How the objects are linked:
+: j646->j260, j739->j605, j386->j82, j952->j762, j909->j952, j616->j104, j841->j951, j90->j347, j486->j225, j173->j902, j329->j838, j921->j841, j59->j386, j340->j781, j130->j771, j948->j163, j695->j736, j736->j90, j214->j416, j781->j482, j934->j909, j951->j948, j163->j565, j365->j214, j937->j695, j268->j759, j347->j365, j291->j85, j251->j536, j984->j173, j484->j619, j225->j484, j29->j74, j619->j340, j323->j739, j101->j323, j883->j251, j78->j486, j555->j291, j104->j78, j688->j555, j605->j616, j482->j268, j565->j984, j762->j130, j771->j257, j85->j29, j74->j59, j902->j688, j416->j520, j82->j934, j536->j937, j260->j921, j838->j646, j520->j329, j257->j101, j759->j883
§: j646->j214, j739->j130, j386->j291, j952->j59, j909->j74, j616->j257, j841->j329, j90->j251, j486->j739, j173->j951, j329->j347, j921->j520, j59->j555, j340->j78, j130->j82, j948->j646, j695->j759, j736->j883, j214->j695, j781->j486, j934->j29, j951->j838, j163->j260, j365->j937, j937->j268, j268->j484, j347->j536, j291->j984, j251->j781, j984->j841, j484->j616, j225->j605, j29->j902, j619->j104, j323->j762, j101->j952, j883->j340, j78->j323, j555->j565, j104->j101, j688->j163, j605->j771, j482->j225, j565->j921, j762->j386, j771->j934, j85->j173, j74->j688, j902->j948, j416->j736, j82->j85, j536->j482, j260->j416, j838->j365, j520->j90, j257->j909, j759->j619
&: j646->j329, j739->j101, j386->j74, j952->j934, j909->j82, j616->j739, j841->j260, j90->j695, j486->j104, j173->j565, j329->j416, j921->j646, j59->j29, j340->j484, j130->j952, j948->j841, j695->j536, j736->j937, j214->j347, j781->j619, j934->j386, j951->j921, j163->j951, j365->j90, j937->j251, j268->j781, j347->j736, j291->j688, j251->j759, j984->j163, j484->j486, j225->j78, j29->j291, j619->j225, j323->j257, j101->j771, j883->j268, j78->j616, j555->j902, j104->j605, j688->j173, j605->j323, j482->j340, j565->j948, j762->j909, j771->j762, j85->j555, j74->j85, j902->j984, j416->j365, j82->j59, j536->j883, j260->j838, j838->j520, j520->j214, j257->j130, j759->j482
%: j646->j163, j739->j225, j386->j130, j952->j323, j909->j101, j616->j619, j841->j173, j90->j329, j486->j482, j173->j29, j329->j951, j921->j984, j59->j762, j340->j251, j130->j605, j948->j688, j695->j416, j736->j520, j214->j260, j781->j536, j934->j257, j951->j902, j163->j555, j365->j646, j937->j214, j268->j695, j347->j838, j291->j82, j251->j347, j984->j85, j484->j759, j225->j268, j29->j909, j619->j883, j323->j486, j101->j78, j883->j90, j78->j781, j555->j386, j104->j340, j688->j59, j605->j484, j482->j937, j565->j291, j762->j739, j771->j616, j85->j934, j74->j952, j902->j74, j416->j921, j82->j771, j536->j365, j260->j565, j838->j948, j520->j841, j257->j104, j759->j736
$: j646->j948, j739->j486, j386->j762, j952->j101, j909->j257, j616->j484, j841->j984, j90->j520, j486->j781, j173->j85, j329->j841, j921->j565, j59->j952, j340->j883, j130->j739, j948->j902, j695->j214, j736->j416, j214->j646, j781->j251, j934->j771, j951->j173, j163->j688, j365->j838, j937->j365, j268->j937, j347->j329, j291->j386, j251->j90, j984->j291, j484->j268, j225->j482, j29->j934, j619->j759, j323->j78, j101->j104, j883->j736, j78->j340, j555->j59, j104->j619, j688->j74, j605->j225, j482->j536, j565->j555, j762->j323, j771->j605, j85->j82, j74->j909, j902->j29, j416->j260, j82->j130, j536->j347, j260->j163, j838->j951, j520->j921, j257->j616, j759->j695
~: j646->j347, j739->j952, j386->j688, j952->j29, j909->j85, j616->j130, j841->j416, j90->j759, j486->j101, j173->j921, j329->j736, j921->j214, j59->j902, j340->j616, j130->j59, j948->j329, j695->j482, j736->j268, j214->j536, j781->j104, j934->j291, j951->j520, j163->j838, j365->j251, j937->j781, j268->j486, j347->j883, j291->j163, j251->j619, j984->j260, j484->j739, j225->j323, j29->j984, j619->j605, j323->j909, j101->j934, j883->j484, j78->j257, j555->j948, j104->j771, j688->j951, j605->j762, j482->j78, j565->j646, j762->j74, j771->j386, j85->j565, j74->j173, j902->j841, j416->j937, j82->j555, j536->j340, j260->j365, j838->j90, j520->j695, j257->j82, j759->j225

The rows follow the links: the fewer symbols apart two objects are, the more alike their rows tend to be.

Rows with their objects:
8,-35,22,-6,16,14,35,-10,-19,-15,0,-26,-10,32,-50,-12,17,-25,28,-16,-1,29,28,16,23,-15,9,18,-28,4,45,25,5,-47,-15,1,24,10,23,7,36,4,11,-25,17,20,26,-10,-30,12,11,-23,-24,7,15,-20,6,16,11,42,-23,11: j984
20,-31,8,-24,8,32,40,-25,-8,-33,1,-10,-25,24,-45,-5,-18,7,13,-37,-26,15,33,8,6,-36,21,5,-12,13,19,40,12,-17,-7,20,10,21,10,15,48,2,23,5,24,7,13,-24,-26,29,24,-10,8,19,39,-9,-14,6,23,19,-9,34: j29
7,24,-23,-15,-17,11,-12,-7,22,-11,-1,28,-7,-22,30,11,-43,43,-30,-14,-22,-32,-9,-15,-29,-14,6,-19,31,4,-49,2,4,47,18,18,-25,7,-24,6,-9,-5,8,39,-1,-21,-27,-8,18,11,9,24,42,7,13,22,-21,-13,8,-46,25,16: j739
11,-37,19,-13,13,20,38,-15,-18,-22,3,-23,-15,32,-52,-10,10,-16,25,-22,-9,25,32,13,22,-22,12,16,-26,8,41,32,9,-41,-13,8,22,14,20,11,43,4,14,-18,20,18,24,-15,-29,18,15,-18,-14,10,24,-18,0,13,15,38,-22,19: j902
-13,-11,20,23,13,-24,-2,17,-19,22,1,-23,16,13,-11,-12,49,-44,24,27,31,25,-4,13,26,25,-15,14,-25,-9,39,-17,-9,-41,-11,-25,21,-16,20,-10,-8,4,-17,-36,-8,18,23,18,-7,-19,-16,-20,-46,-12,-27,-19,25,13,-16,37,-22,-28: j520
-16,-4,15,29,11,-29,-9,23,-15,26,0,-18,20,6,-2,-7,48,-41,20,33,35,23,-12,10,23,30,-18,11,-21,-11,32,-26,-11,-32,-11,-27,17,-19,16,-13,-19,3,-20,-35,-11,15,17,20,0,-26,-21,-16,-41,-15,-33,-13,27,10,-19,31,-16,-30: j214
16,5,-16,-27,-12,27,7,-20,14,-28,-1,20,-21,-8,2,9,-48,44,-21,-32,-33,-23,9,-10,-25,-31,17,-14,22,12,-35,24,10,34,13,28,-20,19,-18,12,16,-2,20,36,11,-13,-21,-20,3,24,20,17,41,16,32,16,-25,-11,19,-31,20,30: j130
-21,27,-3,27,-2,-36,-37,26,3,36,0,6,27,-18,41,2,27,-14,-7,40,31,-6,-31,-5,-1,39,-22,-3,6,-15,-9,-42,-12,9,2,-23,-6,-25,-5,-17,-44,0,-25,-11,-26,-2,-7,25,23,-32,-28,4,-16,-19,-42,4,17,-4,-25,-10,5,-35: j536
-18,4,15,28,8,-31,-15,23,-11,30,1,-15,22,3,6,-7,46,-41,17,36,35,17,-16,9,21,33,-17,10,-18,-13,26,-29,-12,-25,-8,-28,14,-23,12,-14,-24,3,-22,-33,-14,11,16,23,3,-28,-23,-15,-39,-18,-37,-12,25,8,-22,25,-15,-35: j365
9,18,-23,-17,-17,15,-10,-12,20,-14,0,28,-13,-21,25,11,-44,44,-29,-16,-25,-31,-5,-15,-29,-16,8,-17,30,6,-46,7,7,47,16,19,-25,10,-23,6,-4,-4,10,39,2,-19,-27,-10,14,13,11,25,43,8,18,20,-22,-13,10,-45,23,19: j323
-10,37,-21,8,-15,-15,-35,11,18,16,0,25,11,-31,54,12,-17,23,-27,17,3,-29,-30,-13,-24,18,-11,-17,28,-7,-45,-28,-5,44,16,-1,-23,-11,-22,-9,-39,-4,-11,24,-17,-18,-27,12,30,-13,-12,22,21,-9,-17,20,-5,-14,-11,-41,24,-13: j619
-5,-25,24,14,17,-11,15,7,-22,10,-1,-29,7,23,-34,-13,43,-43,30,10,21,32,9,16,29,10,-6,18,-32,-5,49,0,-4,-49,-17,-17,26,-7,25,-5,10,5,-8,-36,2,20,30,8,-18,-9,-6,-25,-41,-4,-10,-22,19,15,-7,45,-25,-14: j260

Each walk starts at a row. The symbols on each line, taken left to right, move it on to the next object.
Answer with the object's row; about right is enough.
new walk
20,-8,-9,-30,-8,33,19,-25,8,-35,1,12,-26,3,-15,4,-43,34,-12,-40,-35,-14,21,-6,-15,-36,21,-8,12,14,-19,35,12,17,6,29,-10,23,-10,14,30,-1,25,28,19,-7,-11,-25,-9,31,25,9,35,19,40,8,-25,-3,24,-18,10,37
~ % $ % + -> 1,30,-24,-7,-17,2,-24,0,23,-1,1,29,-1,-29,42,11,-33,38,-32,0,-13,-32,-17,-17,-29,-2,0,-19,32,1,-51,-9,0,52,16,11,-26,0,-26,0,-22,-3,1,34,-8,-21,-28,-1,22,1,1,25,34,1,1,22,-14,-16,0,-45,24,6
% & $ + $ -> -21,19,1,32,2,-36,-30,26,-3,34,0,-1,25,-14,31,-1,34,-24,3,41,35,1,-28,1,7,40,-21,1,-3,-14,1,-39,-12,-3,-1,-28,2,-23,2,-16,-42,-1,-27,-18,-24,0,1,28,17,-32,-26,0,-26,-19,-42,0,23,1,-25,2,0,-37
new walk
-19,7,11,30,7,-32,-19,26,-8,32,-1,-14,25,-2,13,-6,46,-37,13,36,36,14,-20,6,16,36,-21,10,-13,-15,21,-32,-11,-22,-7,-29,11,-23,11,-14,-30,2,-27,-30,-18,8,13,24,5,-31,-24,-11,-37,-17,-38,-10,27,8,-24,20,-11,-35
§ & $ -> -22,15,5,31,2,-36,-29,27,-2,35,0,-6,27,-9,25,-2,37,-31,4,40,35,6,-26,2,12,38,-21,3,-6,-15,9,-38,-13,-8,-4,-29,5,-25,6,-17,-38,-1,-25,-24,-22,4,5,25,12,-33,-25,-5,-30,-19,-42,-4,23,2,-25,8,-4,-37
& § ~ -> -2,35,-24,-1,-17,-5,-29,3,21,7,-1,29,5,-30,47,13,-28,33,-30,7,-7,-32,-21,-17,-29,5,-2,-19,31,-3,-49,-17,-3,50,18,5,-27,-5,-25,-3,-30,-5,-4,30,-13,-21,-31,5,27,-5,-4,27,32,-3,-7,22,-12,-15,-4,-46,26,-2
new walk
-20,10,8,31,6,-34,-25,25,-6,36,0,-8,26,-6,19,-3,42,-34,11,41,35,10,-22,4,13,37,-21,7,-10,-16,15,-34,-13,-16,-6,-29,8,-23,7,-16,-32,2,-25,-26,-19,6,9,25,9,-31,-25,-8,-32,-19,-41,-8,24,5,-25,15,-9,-37
~ & + + $ % -> -16,-6,18,26,12,-26,-6,18,-17,25,2,-22,20,10,-7,-8,49,-43,23,29,33,24,-8,11,25,30,-15,13,-24,-10,35,-21,-9,-34,-13,-27,18,-19,18,-12,-12,4,-18,-38,-10,15,21,20,-4,-23,-19,-18,-43,-14,-30,-17,25,11,-17,34,-20,-28
~ & % % -> -8,-17,23,18,17,-17,9,12,-19,17,0,-26,11,19,-22,-11,47,-44,29,18,26,30,2,16,28,18,-8,17,-29,-6,45,-8,-7,-44,-16,-20,25,-12,23,-8,2,4,-13,-39,-3,19,27,11,-13,-15,-12,-23,-44,-8,-18,-20,24,13,-13,42,-25,-20
new walk
-4,-28,24,10,18,-5,17,4,-21,5,1,-28,4,25,-35,-12,42,-40,30,7,18,32,11,17,28,7,-6,20,-32,-3,49,3,-3,-50,-16,-14,26,-4,26,-3,17,4,-4,-37,6,21,29,4,-20,-6,-5,-26,-40,-4,-7,-22,19,14,-2,48,-27,-10
% ~ $ -> 6,-35,24,-1,16,8,30,-6,-22,-8,1,-29,-6,33,-48,-12,25,-33,31,-9,4,31,23,16,28,-10,4,18,-31,3,50,19,4,-47,-18,-3,25,6,24,3,31,4,5,-29,13,20,27,-3,-27,8,6,-25,-29,3,10,-22,11,15,4,46,-26,3
& + § $ § -> -9,-20,22,17,16,-13,13,9,-21,13,1,-28,9,21,-28,-12,44,-44,29,15,23,31,7,14,29,15,-8,18,-31,-6,46,-4,-5,-49,-16,-21,24,-7,26,-6,7,5,-9,-38,0,18,27,10,-16,-11,-11,-25,-44,-7,-16,-21,22,14,-10,44,-26,-17
new walk
-1,-31,25,5,17,1,26,0,-21,-1,2,-30,-1,30,-42,-12,34,-36,31,-2,11,32,18,15,29,-2,2,20,-32,1,50,11,0,-50,-17,-10,27,-1,24,0,23,5,0,-33,11,19,28,-1,-22,3,-1,-26,-36,0,1,-22,15,15,1,46,-27,-3
$ § + % + -> 14,-36,17,-18,11,26,41,-20,-15,-24,0,-21,-20,29,-53,-9,-1,-8,20,-30,-18,22,32,10,15,-29,16,13,-21,11,33,37,9,-34,-12,13,17,19,17,13,46,1,19,-10,22,13,18,-20,-30,25,18,-16,-8,14,32,-14,-5,10,20,32,-18,24
% % + -> 15,10,-18,-23,-13,24,3,-17,18,-24,0,23,-19,-11,10,11,-48,45,-24,-29,-32,-25,7,-13,-26,-27,14,-14,24,11,-39,21,9,38,15,25,-20,16,-19,10,12,-2,18,37,8,-15,-23,-18,5,22,17,21,44,12,29,17,-26,-11,18,-35,20,28
new walk
-1,32,-24,-3,-16,-1,-27,1,22,3,-1,29,0,-29,44,14,-31,35,-30,2,-10,-34,-20,-15,-28,2,-1,-19,33,-1,-48,-13,0,50,17,9,-26,-1,-25,-1,-26,-5,0,34,-9,-21,-29,1,25,-1,-1,26,36,0,-4,23,-13,-14,-3,-47,27,2
~ ~ & $ § -> 22,-26,5,-27,1,36,35,-27,-3,-33,0,-5,-27,18,-38,-2,-29,18,5,-41,-33,5,33,3,-2,-38,22,2,-3,15,6,40,13,-9,-3,25,4,25,5,17,44,0,27,12,25,2,3,-26,-21,32,26,-2,19,19,42,-2,-19,2,26,7,-3,37
+ & $ § ~ -> 10,-36,21,-10,15,18,38,-13,-19,-16,0,-26,-12,31,-52,-11,11,-21,27,-20,-6,28,31,13,23,-19,9,18,-28,7,44,28,6,-43,-15,4,23,10,22,8,40,4,14,-22,19,18,26,-12,-31,15,12,-24,-20,8,21,-19,2,13,13,40,-23,14
new walk
-20,30,-8,25,-4,-34,-38,24,8,35,-1,10,25,-22,44,4,20,-10,-9,40,27,-10,-32,-5,-4,36,-20,-7,10,-13,-16,-41,-13,16,5,-23,-9,-23,-7,-15,-47,-2,-23,-6,-25,-6,-9,23,26,-30,-24,9,-10,-18,-41,7,15,-5,-26,-14,9,-36
$ % & ~ -> -23,23,-1,28,-1,-36,-35,27,0,35,-1,2,27,-18,37,2,31,-21,-2,42,33,-3,-30,-2,2,40,-21,-3,2,-14,-4,-41,-13,4,1,-27,-1,-25,-1,-16,-44,0,-25,-13,-24,-2,-1,27,20,-32,-27,1,-20,-21,-42,2,20,-1,-25,-3,3,-35
+ & & ~ -> -8,36,-22,5,-15,-12,-36,9,21,11,0,28,8,-30,50,13,-21,26,-28,13,0,-31,-27,-16,-26,15,-7,-17,29,-5,-47,-23,-4,47,16,1,-24,-9,-25,-8,-37,-4,-9,27,-15,-20,-28,8,28,-10,-10,22,24,-7,-15,19,-6,-14,-8,-44,26,-9
new walk
22,-17,-3,-31,-2,35,28,-27,4,-35,1,3,-27,11,-27,2,-37,29,-4,-40,-36,-5,26,-2,-9,-40,22,-1,4,13,-6,38,14,6,2,27,-4,24,-2,16,38,-1,24,21,24,-2,-4,-27,-16,33,26,3,29,20,41,2,-23,-2,25,-5,4,37
~ & § & -> -2,-29,24,8,17,-2,22,2,-22,4,0,-29,2,27,-39,-13,36,-40,33,3,14,33,15,16,28,2,-2,20,-32,-2,51,7,-1,-50,-17,-13,28,-2,26,-1,20,4,-3,-34,7,22,27,1,-22,-3,0,-27,-38,-3,-4,-23,17,17,-3,47,-27,-8
& % % $ -> 22,-22,-1,-31,1,36,32,-26,0,-36,0,-1,-26,16,-33,1,-32,23,0,-42,-35,0,30,0,-5,-39,21,1,2,16,1,41,14,-1,-1,27,1,25,1,17,42,0,25,17,23,0,-1,-27,-18,32,27,1,23,20,43,-1,-20,1,26,1,-1,36
new walk
17,-34,14,-19,11,29,39,-21,-12,-28,2,-16,-20,30,-51,-8,-6,-3,17,-31,-18,18,34,10,13,-30,18,12,-19,12,29,39,13,-30,-10,15,17,20,15,14,46,4,20,-8,23,11,17,-21,-29,25,21,-15,-3,16,34,-13,-8,8,19,27,-15,28
$ & ~ % + -> 22,-28,7,-26,4,35,38,-26,-6,-34,0,-7,-26,23,-43,-5,-23,11,9,-40,-29,9,32,4,2,-38,20,4,-9,15,13,40,13,-15,-5,23,7,24,7,17,45,0,26,7,24,5,9,-25,-23,32,25,-6,14,19,40,-5,-17,3,25,11,-7,34
+ ~ $ % $ -> 13,12,-20,-21,-15,22,-3,-15,17,-20,-1,24,-15,-14,16,12,-46,45,-25,-24,-29,-26,2,-13,-28,-24,13,-16,28,7,-41,16,8,40,15,24,-22,15,-19,9,5,-3,17,38,6,-18,-24,-16,8,19,14,21,45,11,26,18,-25,-12,18,-38,22,25
new walk
3,26,-24,-12,-18,8,-19,-6,21,-7,0,30,-8,-24,36,12,-40,42,-30,-8,-20,-32,-10,-15,-31,-9,5,-19,33,3,-48,-1,3,50,18,14,-26,6,-25,3,-14,-5,6,36,-3,-20,-28,-4,20,8,7,26,41,4,10,21,-18,-14,6,-47,26,12
$ + $ % ~ -> -15,38,-17,16,-12,-24,-41,18,16,24,-2,20,19,-31,52,9,-1,10,-21,28,14,-22,-33,-11,-17,26,-15,-14,21,-11,-35,-35,-10,36,12,-11,-18,-17,-18,-12,-46,-2,-18,12,-21,-14,-20,17,30,-23,-19,18,10,-14,-29,16,3,-12,-18,-34,19,-23
$ + ~ -> -13,36,-20,13,-14,-21,-39,16,16,21,0,23,17,-30,53,10,-7,16,-24,24,13,-26,-31,-12,-19,23,-13,-14,25,-9,-38,-32,-8,39,15,-10,-20,-16,-20,-10,-44,-5,-14,17,-21,-16,-21,15,30,-21,-15,18,15,-13,-26,18,1,-12,-16,-37,22,-20
